Rows are numbered. After the first two, each row is followed by the number of the nearest row among all rows above it, by straight-line distance.
1: [  2  -3  -7  16   1   4   3  10   1  17   1 -10   6   2   6  -1]
2: [  1  10 -11  -2   0   3  -5  18   2   1   9   3   5  -2   3   3]
3: [ 2  0 -8 -3  2  7  8 12  0 -4  2  2  6 -5  1  2]  2
4: [ -1   3   4 -25   1 -15 -18 -46   7 -23   4  12  -2  -7  -7   0]  3
5: [ 4 -2 -3  7  2  9 19  4  0 -4  1  3  8 -5  0  4]  3
6: [ -2  -2 -13  27  10  13  -3  16   6  29   4 -31   5   4   3  -1]  1
7: [  0   7 -12   8   3   6  -9  11   3   9   6  -7   5   1   2   2]  2
8: [  2  10 -11 -18   3   4  -1  17   0 -13   6  12  13  -4   2   7]  2
9: [ 3  1 -8 11 -3  6  7 18  0  1  4  8  2 -4  1  1]  3
10: [ 3 -4 -7 18 -1  7 11 24  2 10  2 -4  4 -2  0  0]  9
11: [  2   2  -9 -14   1  -2   9   1   0 -13   2   3  11  -6   4   1]  3
12: [  2  11 -12  -7   1   4  -6  17   1  -6   9   9   4  -3   3   4]  2
13: [  2   5 -10  -1  -1   6  -3  20   1  -2   6   5   3  -3   2   2]  2
14: [ 1  6 -9 -4 -2  5 -7 18  0  3  6  8  4 -4  2  2]  13
15: [ 3 -4 -8 13 -4  3  7 16 -1  5  2  0  5  0  6  0]  9
16: [  0   5  -9 -15   3  -3   0  -6   2  -8   4  -5   9  -5   5   2]  11
17: [  1   5 -11   5   1   5   0  12   2   3   6   0   5  -2   2   2]  2
18: [  2   6 -11  -9   4   7   8  13   0  -7   6   7   8  -3   1   6]  3
19: [  4  -5  -5  -6  -3  -2  15   3  -2 -16   0   9  10 -11   0   1]  11
20: [ 4 -3 -5 15 -3  4  2 19  1 -3  4  8  5 -5  0  1]  9
21: [ 2 -4 -7 20  3  7  4 13  3  9  4 -8  7 -3  0 -1]  1
22: [ 2 -1 -8  0  2  5 10 11  0  1  2 -1  8 -6  2  2]  3
23: [  3   1  -7   7   6   5   6   5   2   6   2 -10   9  -3   1   3]  22
24: [  0   2 -11  -3  11   7   4   5   3   9   6 -14   7  -1   2   4]  23
25: [ 3  1 -9  7  1  9  4 28  1  2  4  4  5 -4  1  2]  9
26: [  1   7 -11  -4  -1   2  -8   3   0   5   5  -7   4   1   5   1]  7
27: [ -6  31 -24 -39   8  -5 -44  -2   4   6  19 -15   3   6  11   8]  26
28: [  2   5 -11   2   2   2  -7  14   2  -1   7   0   4  -3   1   3]  2
29: [  3   4 -10  17  -1   6  -3  18   2   9   6  -6   2   0   2   2]  7
30: [ 3 -3 -7 -2  5 10 16 15  0 -2 -1  3  7 -4 -1  5]  3
31: [  0   1 -13  18   8   7 -11  17   5  17  -9 -17   6   0   1  -1]  1
32: [ 2  0 -9  3  1  7 10 10  0 -1  3 -1  7 -4  1  2]  22
33: [  3  -3  -5  -6   3  -2  16   2  -1 -11   1   4  10  -8   1   2]  19
34: [  2   2 -10  -3   6  11  12  12   1  -4   3   1   6  -3   3   6]  3
35: [  0   8 -13  -6   1   1 -19   6   1  10   6  -4   1   2   5   2]  26
36: [ 3  2 -5  0  1  5  9 13 -1 -9  2  2  8 -3  0  3]  3
37: [ 3 -1 -8  1  3  9 14 12  0 -2  1  6  8 -5  0  5]  30
38: [ -1  10 -14  -4   2   1 -14   7   2  13   7 -12   4   3   7   3]  35
39: [ 10 -19   2  34 -11   8  34  25  -2  -8  -5  23   8  -9  -2  -4]  20
40: [  2   2 -10   5  -1   5   1  17   1   4   4   7   6  -2   2   2]  17
41: [  5 -11  -2  28  -3   7  18  17   1   7  -2   0   7  -5   0  -4]  10
42: [ 4 -2 -7  1 -1  6 17 11  0 -7  3  6  6 -3  0  2]  37
43: [ 1  2 -9  4 -2 -1 -3  6  0  8  4  0  5  3  7  0]  17
44: [ 1  1 -9  3 -3  3 -3  6 -1  6  3 -2  2  2  5  1]  43
45: [ 1  0 -8 -1  3  7  7  9  0  0  2 -3  8 -2  0  4]  32
46: [ 3  0 -9  9  2  5 11 12  0  2  3  7  8 -6 -1  3]  37
47: [ 2  3 -8  5 -1  4  4 29  1 -1  4  5  3 -2  2  2]  25
48: [ 2 -1 -9  6  7  9  9 10  2  6  2 -6 10 -2  1  4]  23
49: [ 3  0 -8 19  1  9  3 20  1  8  0 -2  5 -2  1  1]  10
50: [ 3  5 -8  5 -1  2 -1 20  1 -1  6  6  4 -4  3  1]  13
51: [ 1  4 -9  1  1  1 -7 -7  0 10  4 -4  4  1  5  2]  26
52: [  3   2 -10   0   2   7   9  11   0  -3   3   6   7  -4   1   4]  3
53: [ 1  4 -8 -3 -1 -1 -2  5  0  6  6  0  4  1  8  2]  43
54: [  2   7 -11   7   1   4  -3  20   2   3   4   3   4  -3   2   2]  50
55: [ 3  3 -9  5 -1  3  1  9  2 -2  7  5  4 -3  1  3]  17
56: [ 3 -4 -7 11 -4  1  3 11  0  8  2  1  4 -1  7 -1]  15
57: [  0  10 -11 -14   5  -2  -1  -1  -1  -5   5  -2  10  -5   2   4]  16
58: [  0   1   8 -20   3 -14 -16 -41   7 -18   2  14   0  -6  -7  -1]  4
59: [ 2 -7 -5 17  1  9  6 14  0 12  1 -7  4  1  3 -1]  21
60: [  2   1 -11   7   0   6   4  19   1   2   4   2   3  -2   2   1]  40
61: [ 4  2 -5 -1  1  1 12  7  0 -5  3  8  7 -6  0  3]  52
62: [  2   0 -11  21   3   6  -1  20   3  12   2  -4   6  -3   2   1]  49
63: [  0   3 -10   7   0   1  -3   5   1  13   4  -6   4   1   7   0]  43
64: [ 3  0 -7 14 -1  7  6 21  1  2  3  4  4 -2  1  1]  9
65: [ 3  4 -9  9  0  3  0 19  1 -1  5  9  5 -5  0  2]  50
66: [ 2  1 -8  5 -2 11 -2 11  0  9  3 -1  3  2  5  0]  44
67: [  2  10 -10 -13  -6  -1  -9   9  -2  -5   8  13   3   0   6   3]  12
68: [  1   1 -10  14   1   7   2  22   2  17   3  -4   3  -2   2   1]  62
69: [  4  -1 -10  13  -3  -1   5  24   1   0   4   9   5  -5   1   2]  20
70: [ 4 -7 -5 24 -3  6 14 20  1  4  0  3  7 -6  1 -2]  41
71: [ 1  3 -9  6  1  7 -2 15  2  5  5 -2  4 -3  2  1]  17
72: [ 3 -4 -8  3  1  8 11 11  0 -3  1  3  7 -5 -1  3]  37
73: [ 3  1 -9  2  0  7  6 13  0  0  1  4  7 -5  1  3]  52
74: [  0  11 -15 -13   9   2  -9   6   2  -5   9  -1   8  -2   2   7]  57
75: [ 2 -1 -5  5  4  8  9  8  1  4  1 -2  9 -3  0  2]  48
76: [  0  15 -12  -8   0   0 -12  16   2  -4   8   9   4  -2   3   4]  12
77: [  0   3  -8  13   4   6  -5  16   4  14   5 -10   4   0   4   1]  29
78: [  1  14 -12  -4   3   3 -11  19   2   1   9  -2   4  -4   3   3]  2
79: [ 3  3 -8 -5  1  6  2  7  0 -5  4  3  8 -4  2  3]  3
80: [ 4 -6 -6 19 -1  7 12 16  2  4  1  2  7 -4  0 -1]  70
81: [  3   2 -10 -18   0  -4   6   5  -2 -19   4  12  10  -9   2   3]  11
82: [  2   5 -11  -7   5   8   9  12   0  -4   4   1   7  -3   1   6]  34
83: [  2   7 -10 -18   2   3   1  11   0  -8   7   8   6  -4   1   6]  8
84: [  1   2 -11  -2   7  10   8  11   1   2  -1  -3   8  -8   0   6]  45
85: [ 2 -1 -8  4 -3  2  2  6  0  5  2  2  4  1  6  0]  44
86: [  2   7 -10   7   2   2  -5  17   2   4   6   4   4  -3   2   2]  54
87: [  3   2  -7 -14  -2  -4  11   1  -1 -16   2   9  12 -10   2   1]  11
88: [  1   4   7 -30  -1 -20 -17 -45   5 -34   3  26  -2  -8  -7   0]  4
89: [ -2  15 -15 -10   7   7 -24  13   3   5  10  -9   4   2   4   5]  35
90: [  0  10  -7 -15   1  -7 -16 -20   1  -7   4   1   0   4  -1   1]  16
91: [  0   9 -12  -1   4   4 -11  14   3   3   9  -6   5  -1   2   3]  78
92: [  1   1 -10  -9   3  -2  10   4   0 -10   2   0  11  -7   3   2]  11
93: [  1   4 -10  -5   3   4   3  10   0  -1   4   5   8  -4  -1   5]  79
94: [ 3  1 -7  8  1 10  5 19  1  2  4  5  3 -3  1  2]  60
95: [  1   9 -14  -4   1   3  -9  12   2   0   9   4   6  -3   3   3]  2
96: [  0   3 -12  -9   7  -1   5  -2   1  -7   4  -5  12  -5   3   4]  16
97: [ 3  2 -9  0  2  4  6 15  0 -4  4  6  8 -5  0  3]  52
98: [ -3   3 -14  12  15  11  -3   3   7  25   3 -37   8   3   2   3]  6
